Below is a small trained network, with its code and all its weights. Each question gives an input and a class and asks what happens when units are switched off, that is, made to give their printed mean instead of their output.

import numpy as np


def w(rows, s, z=0):
    codes = np.array(rows[::2]) - 128.0
    scale = np.full(codes.shape[1], s)
    scale[-1] = z or s
    return codes * scale


def norm(h):
    return h / np.sqrt((h * h).mean(-1, keepdims=True) + 1e-5)


def f(y):
    return y / 2 * (1 + np.tanh(0.7978845608 * (y + 0.044715 * y**3)))


def log_softmax(a):
    a = a - a.max(-1, keepdims=True)
    return a - np.log(np.exp(a).sum(-1, keepdims=True))


def net(x, mask):
    res = np.array(x, float).reshape(1, 4) / 4 @ E
    u = 0
    for l in range(2):
        y = f(norm(res) @ A[l][:, :-1].T + A[l][:, -1])
        res = res + np.where(mask[u : u + 8], y, B[l][:, -1]) @ B[l][:, :-1]
        u += 8
    return log_softmax(norm(res)[-1] @ U[:, :-1].T + U[:, -1])


A, B = {}, {}
E = w([
[2,195,69,85],'x0',
[151,126,70,31],'x1',
[128,132,131,127],'x2',
[129,153,146,124],'x3',
],0.0088)
A[0] = w([
[117,150,129,136,113],'0.n1',
[129,33,208,2,149],'0.n2',
[61,120,185,198,253],'0.n3',
[49,122,93,209,97],'0.n4',
[60,165,99,48,60],'0.n5',
[3,179,91,198,8],'0.n6',
[122,91,90,152,77],'0.n7',
[161,233,147,129,163],'0.n8',
],0.0089,0.0032)
B[0] = w([
[87,172,71,142,131],'0.n1',
[164,187,119,152,182],'0.n2',
[115,160,208,187,248],'0.n3',
[137,184,198,160,199],'0.n4',
[69,60,89,141,224],'0.n5',
[241,245,164,90,255],'0.n6',
[122,161,127,181,117],'0.n7',
[144,95,100,150,155],'0.n8',
],0.011,0.0054)
A[1] = w([
[86,74,186,248,4],'1.n1',
[146,113,217,171,116],'1.n2',
[173,215,96,5,102],'1.n3',
[98,55,236,198,110],'1.n4',
[66,37,218,206,112],'1.n5',
[203,60,83,61,120],'1.n6',
[125,105,254,185,75],'1.n7',
[135,186,169,154,38],'1.n8',
],0.0088,0.0031)
B[1] = w([
[120,6,180,128,182],'1.n1',
[26,79,31,131,231],'1.n2',
[142,68,100,164,243],'1.n3',
[30,32,52,195,216],'1.n4',
[139,92,42,197,190],'1.n5',
[181,184,255,144,198],'1.n6',
[118,91,49,113,253],'1.n7',
[46,150,149,202,185],'1.n8',
],0.0081,0.0047)
U = w([
[86,50,104,229,200],'0',
[70,134,40,59,177],'1',
[92,232,175,209,183],'2',
[87,93,204,79,10],'3',
[111,114,160,108,1],'4',
[255,126,180,137,176],'5',
],0.019,0.0075)

Each question gives the input, the list of numbers given to net, and the class t.
The units are the neurons (one row each of A and B). Each row of codes is followed by its name. A weight is (code - 128) times the scale printed after its matrix; where a second scale follows, it is the last column's (A, B and U).
mask holds one flag per neuron, layer by layer. A switched-off neuron (its flag False) gives its mean, the last column of its row in B, instead of its output. The means were averaged over made-up inputs and are rounded, as every weight is.
A unit's drop is (log p(t) with every unit on - log p(t) with that unit switched off) / (log p(t) with every unit on - log p(t) with every unit switched off).
The circuit of an input: a set's keep is (log p(t) with only the set's units on - log p(t) with every unit switched off) / (log p(t) with every unit on - log p(t) with every unit switched off). Starting from the 12 units with the biggest drops (on a tie, the unit counted first), units are removed one at a time, each time the one whose removal leaves the highest keep (on an exact tie, the one counted first), for as long as the keep stays at least 0.8.
circuit, biggest first: the units of the circuit, biggest drop first
k most important neurons: the k neurons with the biggest drops, biggest first
k most important neurons of layer l: the k neurons of layer l with the biggest drops, biggest first
drop of u: that unit's drop, to one decimal
input [0,3,3,6], class 5: 2 most important neurons	[1.n6; 1.n2]
input [0,1,2,1], class 5: 2 most important neurons	[1.n2; 0.n3]
input [-1,8,-2,-5], class 5: circuit, biggest first	[1.n6]
input [0,1,7,4], class 5: 3 most important neurons	[0.n3; 1.n2; 1.n4]
input [0,6,8,-6], class 5: 2 most important neurons	[1.n6; 1.n2]
input [0,1,-6,5], class 5: 2 most important neurons of layer 1	[1.n2; 1.n4]
input [-2,1,2,-4], class 5: 2 most important neurons of layer 0	[0.n3; 0.n4]
input [7,0,0,-8], class 2: 2 most important neurons of layer 0	[0.n4; 0.n6]
input [-8,0,-3,-6], class 0: 3 most important neurons	[0.n6; 1.n4; 1.n2]
input [2,2,0,-8], class 1: 2 most important neurons of layer 0	[0.n3; 0.n6]
input [-8,-2,2,2], class 0: drop of 1.n7	0.0
input [-6,-2,-3,4], class 0: drop of 0.n6	0.1
input [-7,-2,-3,2], class 0: drop of 0.n6	0.3
input [7,-2,-6,-8], class 2: most important neuron	[0.n6]
input [-1,2,8,7], class 5: drop of 0.n3	1.8
